Below are the code and all the weights of a small trained network. Each question names an input and a target symbol and asks about switching units off, where a switched-off unit gives its printed mean instead of its output.

import numpy as np


def w(rows, s, z=0):
    codes = np.array(rows[::2]) - 128.0
    scale = np.full(codes.shape[1], s)
    scale[-1] = z or s
    return codes * scale


def norm(h):
    return h / np.sqrt((h * h).mean(-1, keepdims=True) + 1e-5)


def f(y):
    return y / 2 * (1 + np.tanh(0.7978845608 * (y + 0.044715 * y**3)))


def softmax(a):
    e = np.exp(a - a.max(-1, keepdims=True))
    return e / e.sum(-1, keepdims=True)


def log_softmax(a):
    a = a - a.max(-1, keepdims=True)
    return a - np.log(np.exp(a).sum(-1, keepdims=True))


def net(x, mask):
    ids = ['αβγθλμτω'.index(c) for c in x.split()]
    T = len(ids)
    res = E[ids] + P[:T]
    u = 0
    for l in range(2):
        q, k, v = (norm(res) @ M[l].T for M in (Q, K, V))
        z = softmax(np.where(np.tri(T) > 0, q @ k.T / 4**0.5, -1e9)) @ v
        res = res + np.where(mask[u], z, O[l][:, -1]) @ O[l][:, :-1]
        u += 1
        y = f(norm(res) @ A[l][:, :-1].T + A[l][:, -1])
        res = res + np.where(mask[u : u + 4], y, B[l][:, -1]) @ B[l][:, :-1]
        u += 4
    return log_softmax(norm(res)[-1] @ U[:, :-1].T + U[:, -1])


Q, K, V, O, A, B = {}, {}, {}, {}, {}, {}
E = w([
[143,149,158,123,137,140,141,158,146],'α',
[136,151,107,144,184,127,133,145,141],'β',
[171,118,121,114,159,148,104,148,146],'γ',
[108,91,117,138,145,143,117,119,145],'θ',
[128,116,123,143,137,160,151,144,137],'λ',
[110,142,144,129,125,129,98,131,148],'μ',
[201,138,59,125,2,70,127,103,172],'τ',
[115,111,160,122,144,135,126,133,154],'ω',
],0.019)
P = w([
[150,129,178,206,144,207,91,106,98],'0',
[147,97,180,224,119,144,83,125,95],'1',
[129,143,160,157,118,200,85,90,130],'2',
[140,108,147,199,84,133,92,147,133],'3',
[122,155,146,150,93,168,100,85,167],'4',
[136,115,138,171,75,97,114,149,148],'5',
[136,156,148,133,78,139,119,67,179],'6',
[154,103,126,144,97,62,158,99,152],'7',
[106,127,102,139,72,70,132,155,166],'8',
[114,151,96,96,84,103,147,99,204],'9',
[125,107,88,121,74,18,169,159,177],'10',
[130,143,82,71,86,55,185,78,200],'11',
[128,102,74,102,103,3,184,140,176],'12',
],0.006)
Q[0] = w([
[122,133,165,106,149,111,115,97,30],'L0H0',
[121,132,100,117,105,140,99,161,227],'L0H0',
[55,212,85,11,143,255,128,72,163],'L0H0',
[175,92,117,69,166,130,158,127,168],'L0H0',
],0.0092)
K[0] = w([
[113,139,169,173,161,176,124,133,56],'L0H0',
[112,128,79,90,118,94,178,139,153],'L0H0',
[112,79,123,165,110,61,98,247,94],'L0H0',
[154,159,106,157,73,83,124,106,117],'L0H0',
],0.012)
V[0] = w([
[55,50,102,140,99,174,231,68,133],'L0H0',
[174,138,242,84,50,242,195,215,147],'L0H0',
[74,151,254,139,205,77,101,138,210],'L0H0',
[84,217,174,126,44,56,123,166,45],'L0H0',
],0.0051)
O[0] = w([
[212,98,123,83,140,211,119,77,113,77],'L0H0',
[42,134,15,52,189,192,144,165,128,222],'L0H0',
[148,144,109,208,40,211,62,163,223,2],'L0H0',
[160,76,68,141,114,38,109,255,28,23],'L0H0',
],0.0067,0.0022)
A[0] = w([
[89,183,124,59,94,104,3,80,168,254],'L0N0',
[181,132,112,43,168,38,89,139,82,70],'L0N1',
[199,82,95,136,180,93,80,129,136,76],'L0N2',
[80,21,71,170,97,155,68,48,129,107],'L0N3',
],0.0061,0.0021)
B[0] = w([
[145,2,74,227,191,91,208,145,98,254],'L0N0',
[101,134,221,246,168,99,55,150,69,254],'L0N1',
[125,193,185,141,101,161,157,47,49,147],'L0N2',
[28,242,118,135,137,50,166,206,140,179],'L0N3',
],0.006,0.0033)
Q[1] = w([
[196,130,2,136,220,166,96,121,108],'L1H0',
[225,191,117,89,104,34,127,121,41],'L1H0',
[147,74,113,251,155,55,154,94,240],'L1H0',
[36,159,146,167,213,62,142,94,188],'L1H0',
],0.007)
K[1] = w([
[61,29,159,118,2,199,153,103,91],'L1H0',
[86,113,207,113,156,116,111,161,38],'L1H0',
[149,100,67,52,71,10,220,98,176],'L1H0',
[196,149,108,32,36,73,92,118,101],'L1H0',
],0.0079)
V[1] = w([
[105,95,144,57,123,64,79,115,134],'L1H0',
[76,255,177,100,92,111,198,142,134],'L1H0',
[219,154,169,73,164,121,103,172,164],'L1H0',
[146,199,53,127,168,126,44,91,144],'L1H0',
],0.0087)
O[1] = w([
[130,160,166,227,150,199,126,117,245,38],'L1H0',
[213,2,81,109,137,99,64,180,172,58],'L1H0',
[6,186,11,181,161,54,54,96,159,2],'L1H0',
[146,207,125,144,29,63,61,65,127,103],'L1H0',
],0.0087,0.0025)
A[1] = w([
[126,122,157,115,22,25,49,52,109,1],'L1N0',
[199,172,221,119,142,159,116,88,168,122],'L1N1',
[140,132,59,183,95,221,122,125,196,73],'L1N2',
[223,254,116,137,177,142,135,166,105,77],'L1N3',
],0.008,0.0079)
B[1] = w([
[230,126,62,145,125,19,148,110,121,192],'L1N0',
[129,85,115,96,94,99,78,137,191,251],'L1N1',
[167,79,64,247,178,158,105,62,172,173],'L1N2',
[99,75,141,136,49,171,203,204,83,133],'L1N3',
],0.011,0.0022)
U = w([
[195,158,94,141,94,49,134,87,109,253],'α',
[170,72,208,86,96,147,68,101,206,98],'β',
[143,102,93,252,145,203,136,88,171,147],'γ',
[153,100,149,170,152,120,58,91,24,245],'θ',
[143,37,98,32,202,158,204,84,65,18],'λ',
[55,81,3,105,181,85,61,223,155,37],'μ',
[55,230,118,146,123,104,178,70,161,196],'τ',
[118,126,158,168,17,163,149,228,120,45],'ω',
],0.0062,0.0012)

Each question gives the input, a string of symbols that net reads in full, and the target symbol t.
The units are the heads (4 rows each of Q, K, V and O) and the neurons (one row each of A and B). Each row of codes is followed by its name. A weight is (code - 128) times the scale printed after its matrix; where a second scale follows, it is the last column's (O, A, B and U).
mask holds one flag per unit, layer by layer, with each layer's heads first. A switched-off unit (its flag False) gives its mean, the last column of its rows in O or B, instead of its output. The means were averaged over made-up inputs and are rounded, as every weight is.
A unit's drop is (log p(t) with every unit on - log p(t) with that unit switched off) / (log p(t) with every unit on - log p(t) with every unit switched off).
The circuit of an input: a set's keep is (log p(t) with only the set's units on - log p(t) with every unit switched off) / (log p(t) with every unit on - log p(t) with every unit switched off). Starting from all 10 units, units are removed one at a time, each time the one whose removal leaves the highest keep (on an exact tie, the one counted first), for as long as the keep stays at least 0.8.
units of the circuit, in order: the units of the circuit, biggest drop first
most important unit: the unit with the biggest drop
k most important neurons: the k neurons with the biggest drops, biggest first
top k neurons in layer l: the k neurons of layer l with the biggest drops, biggest first
drop when u is switched off: that unit's drop, to one decimal
input γ α θ β, target β: 2 most important neurons => [L1N1; L0N3]
input θ β λ θ, target λ: units of the circuit, in order => [L1H0; L0H0; L0N3]
input θ ω ω α γ, target μ: units of the circuit, in order => [L0H0]
input λ ω ω α ω μ μ θ θ, target β: units of the circuit, in order => [L0H0; L1N1]
input τ μ λ λ λ α λ λ τ, target λ: units of the circuit, in order => [L1H0; L0H0]
input β α ω γ, target γ: units of the circuit, in order => [L0H0; L1N2]
input λ θ β ω ω θ β λ, target α: units of the circuit, in order => [L0H0; L1H0; L1N0]
input β λ θ, target λ: 2 most important neurons => [L0N3; L0N0]
input λ γ μ γ, target ω: units of the circuit, in order => [L1H0; L0H0; L1N3]
input λ γ θ β β ω, target α: units of the circuit, in order => [L1H0; L1N0]
input μ γ ω θ β α λ θ μ, target β: top 2 neurons in layer 0 => [L0N0; L0N3]
input τ θ ω ω β β α, target μ: 2 most important neurons => [L0N0; L0N2]
input θ ω μ λ, target ω: 2 most important neurons => [L0N0; L0N3]
input θ β β, target α: units of the circuit, in order => [L1H0; L0H0; L1N0]
input ω λ θ θ θ α θ ω θ μ α λ μ, target λ: most important unit => L0N0
input α ω ω ω τ β λ γ θ θ γ β, target ω: units of the circuit, in order => [L1N3; L1H0]
input μ ω θ θ, target β: units of the circuit, in order => [L0H0; L1N1]
input λ θ α ω, target μ: units of the circuit, in order => [L1H0; L0H0]
input γ λ λ θ μ ω λ ω β μ ω, target ω: units of the circuit, in order => [L0H0; L1H0; L0N0]
input α ω θ θ α λ μ λ β λ λ λ α, target λ: units of the circuit, in order => [L0H0]
input ω ω α μ θ, target ω: units of the circuit, in order => [L1H0; L0H0]
input γ τ λ θ ω λ, target λ: 3 most important neurons => [L0N1; L0N3; L0N0]
input λ λ θ γ γ α γ τ λ μ θ, target τ: 2 most important neurons => [L0N3; L0N0]
input θ θ θ θ α ω μ μ θ γ β, target τ: 2 most important neurons => [L0N0; L0N1]
input λ θ θ ω ω λ θ α β γ τ ω ω, target β: 2 most important neurons => [L0N0; L1N1]
input β β τ γ γ, target θ: 2 most important neurons => [L0N1; L0N2]
input μ β γ γ μ, target τ: most important neuron => [L0N0]
input λ ω β λ θ α α β λ, target α: 2 most important neurons => [L0N0; L1N0]
input ω α ω α μ, target μ: drop when L0H0 is switched off => 0.9
